Below are the code and all the weights of a small trained network. Each question names an input and a target symbol and asks about switching units off, where a switched-off unit gives its printed mean instead of its output.

import numpy as np


def w(rows, s, z=0):
    codes = np.array(rows[::2]) - 128.0
    scale = np.full(codes.shape[1], s)
    scale[-1] = z or s
    return codes * scale


def f(y):
    return np.maximum(y, 0)


def softmax(a):
    e = np.exp(a - a.max(-1, keepdims=True))
    return e / e.sum(-1, keepdims=True)


def log_softmax(a):
    a = a - a.max(-1, keepdims=True)
    return a - np.log(np.exp(a).sum(-1, keepdims=True))


def net(x, mask):
    ids = ['αβγδεζθλμξπσφψω'.index(c) for c in x.split()]
    T = len(ids)
    res = E[ids] + P[:T]
    u = 0
    for l in range(2):
        q, k, v = (res @ M[l].T for M in (Q, K, V))
        z = softmax(np.where(np.tri(T) > 0, q @ k.T / 2**0.5, -1e9)) @ v
        res = res + np.where(mask[u], z, O[l][:, -1]) @ O[l][:, :-1]
        u += 1
        y = f(res @ A[l][:, :-1].T + A[l][:, -1])
        res = res + np.where(mask[u : u + 4], y, B[l][:, -1]) @ B[l][:, :-1]
        u += 4
    return log_softmax(res[-1] @ U[:, :-1].T + U[:, -1])


Q, K, V, O, A, B = {}, {}, {}, {}, {}, {}
E = w([
[171,91,60,82,174,128],'α',
[133,144,117,90,88,52],'β',
[191,151,188,160,138,193],'γ',
[92,101,179,167,90,187],'δ',
[82,78,111,100,65,87],'ε',
[123,75,155,169,175,216],'ζ',
[241,148,103,75,77,121],'θ',
[217,134,151,123,181,144],'λ',
[77,84,172,154,128,133],'μ',
[118,76,246,176,78,156],'ξ',
[196,85,47,69,108,154],'π',
[135,168,131,168,212,171],'σ',
[202,60,125,104,73,181],'φ',
[113,130,226,160,61,99],'ψ',
[182,149,85,137,198,201],'ω',
],0.012)
P = w([
[92,136,180,23,140,167],'0',
[123,117,129,222,155,105],'1',
[172,203,102,129,9,172],'2',
[165,158,146,84,164,120],'3',
[164,101,121,230,160,99],'4',
[183,200,101,125,8,179],'5',
[170,151,162,96,145,114],'6',
[193,95,110,244,164,86],'7',
],0.014)
Q[0] = w([
[129,26,159,144,197,2],'0.h1',
[81,203,140,151,18,106],'0.h1',
],0.0078)
K[0] = w([
[206,96,136,254,93,52],'0.h1',
[64,144,215,77,86,103],'0.h1',
],0.0096)
V[0] = w([
[97,166,1,11,126,76],'0.h1',
[84,214,131,134,107,105],'0.h1',
],0.009)
O[0] = w([
[10,219,128,134,94,113,2],'0.h1',
[156,165,94,194,87,56,97],'0.h1',
],0.011,0.0067)
A[0] = w([
[110,174,59,82,74,170,249],'0.n1',
[158,104,153,134,166,55,187],'0.n2',
[171,136,81,248,74,113,200],'0.n3',
[123,98,176,89,75,95,247],'0.n4',
],0.012,0.002)
B[0] = w([
[112,124,246,187,97,121,200],'0.n1',
[92,145,197,110,175,86,250],'0.n2',
[222,99,78,254,59,93,254],'0.n3',
[187,122,111,75,151,176,185],'0.n4',
],0.0084,0.0091)
Q[1] = w([
[88,47,136,83,252,9],'1.h1',
[68,96,47,197,126,3],'1.h1',
],0.0043)
K[1] = w([
[98,134,106,160,182,65],'1.h1',
[171,80,112,254,82,85],'1.h1',
],0.0074)
V[1] = w([
[125,75,112,254,98,101],'1.h1',
[159,125,201,136,119,149],'1.h1',
],0.0076)
O[1] = w([
[115,130,124,255,159,93,179],'1.h1',
[148,149,101,98,150,87,254],'1.h1',
],0.0086,0.0095)
A[1] = w([
[112,115,91,157,195,177,20],'1.n1',
[103,34,150,129,116,116,1],'1.n2',
[139,87,1,128,115,118,231],'1.n3',
[94,109,143,135,154,71,170],'1.n4',
],0.018,0.0033)
B[1] = w([
[45,5,143,91,74,116,228],'1.n1',
[104,217,98,167,91,250,233],'1.n2',
[59,184,9,33,118,98,254],'1.n3',
[124,206,241,61,141,136,243],'1.n4',
],0.012,0.0083)
U = w([
[56,158,205,142,111,173,9],'α',
[149,164,178,216,167,99,23],'β',
[145,169,63,123,105,177,80],'γ',
[148,51,67,141,85,101,178],'δ',
[69,128,105,209,63,135,137],'ε',
[199,90,171,113,154,126,248],'ζ',
[112,184,153,124,87,71,144],'θ',
[119,66,137,140,68,189,103],'λ',
[194,122,115,190,106,159,87],'μ',
[93,146,63,74,116,119,56],'ξ',
[45,219,123,99,86,164,1],'π',
[198,56,89,246,171,94,187],'σ',
[99,137,190,2,171,142,166],'φ',
[149,146,40,181,160,59,160],'ψ',
[109,59,176,159,91,80,219],'ω',
],0.0093,0.0076)

Each question gives the input, a string of symbols that net reads in full, and the target symbol t.
The units are the heads (2 rows each of Q, K, V and O) and the neurons (one row each of A and B). Each row of codes is followed by its name. A weight is (code - 128) times the scale printed after its matrix; where a second scale follows, it is the last column's (O, A, B and U).
mask holds one flag per unit, layer by layer, with each layer's heads first. A switched-off unit (its flag False) gives its mean, the last column of its rows in O or B, instead of its output. The means were averaged over made-up inputs and are rounded, as every weight is.
A unit's drop is (log p(t) with every unit on - log p(t) with that unit switched off) / (log p(t) with every unit on - log p(t) with every unit switched off).
The circuit of an input: a set's keep is (log p(t) with only the set's units on - log p(t) with every unit switched off) / (log p(t) with every unit on - log p(t) with every unit switched off). Starting from all 10 units, units are removed one at a time, each time the one whose removal leaves the highest keep (on an exact tie, the one counted first), for as long as the keep stays at least 0.8.
circuit, biggest first: the units of the circuit, biggest drop first
unit that matters most: the unit with the biggest drop
k most important neurons of layer l: the k neurons of layer l with the biggest drops, biggest first
input δ σ σ β λ ε, target δ: circuit, biggest first : [1.n4]
input δ ζ σ π β, target θ: 2 most important neurons of layer 0 : [0.n1 0.n2]
input ψ ψ ζ, target ψ: circuit, biggest first : [0.h1 1.n3 0.n3 1.h1]
input φ ζ ξ ξ ζ σ, target φ: circuit, biggest first : [0.h1 0.n3 1.h1]
input μ β δ ε ξ ξ, target μ: circuit, biggest first : [1.n1 1.n3]
input ζ σ δ γ α ζ, target ζ: circuit, biggest first : [1.n3 1.n2]
input ψ α γ ψ, target ζ: circuit, biggest first : [1.n3 0.n4]
input ε σ σ θ ψ ε, target ε: circuit, biggest first : [0.h1 0.n2 1.n4]
input β σ ε δ ξ, target μ: circuit, biggest first : [1.n2 0.h1]
input ω μ ε φ θ π α σ, target ω: circuit, biggest first : [1.n1 1.h1 1.n4]
input π π ψ γ ψ, target β: circuit, biggest first : [1.n4 1.h1 0.n3]
input φ β ζ σ φ, target γ: 2 most important neurons of layer 1 : [1.n2 1.n3]
input ε λ γ μ ω ψ, target ε: 3 most important neurons of layer 0 : [0.n4 0.n2 0.n3]
input α ε ε, target α: circuit, biggest first : [0.h1 0.n1]
input θ σ ε ψ ε δ ψ ω, target δ: unit that matters most : 1.n1
input μ φ φ, target μ: circuit, biggest first : [0.n1 1.n1 1.n3]
input α ψ α, target α: 2 most important neurons of layer 0 : [0.n1 0.n3]
input ξ μ ψ ξ γ λ, target ξ: 3 most important neurons of layer 0 : [0.n1 0.n3 0.n2]
input ψ ψ ψ ω γ, target σ: 2 most important neurons of layer 0 : [0.n2 0.n3]
input σ φ δ, target σ: unit that matters most : 0.n1
input μ θ ψ, target μ: 2 most important neurons of layer 1 : [1.n1 1.n3]
input δ σ μ ψ ε λ α δ, target ε: 3 most important neurons of layer 1 : [1.n2 1.n1 1.n3]
input ψ γ δ π σ ω, target ψ: 2 most important neurons of layer 0 : [0.n3 0.n2]
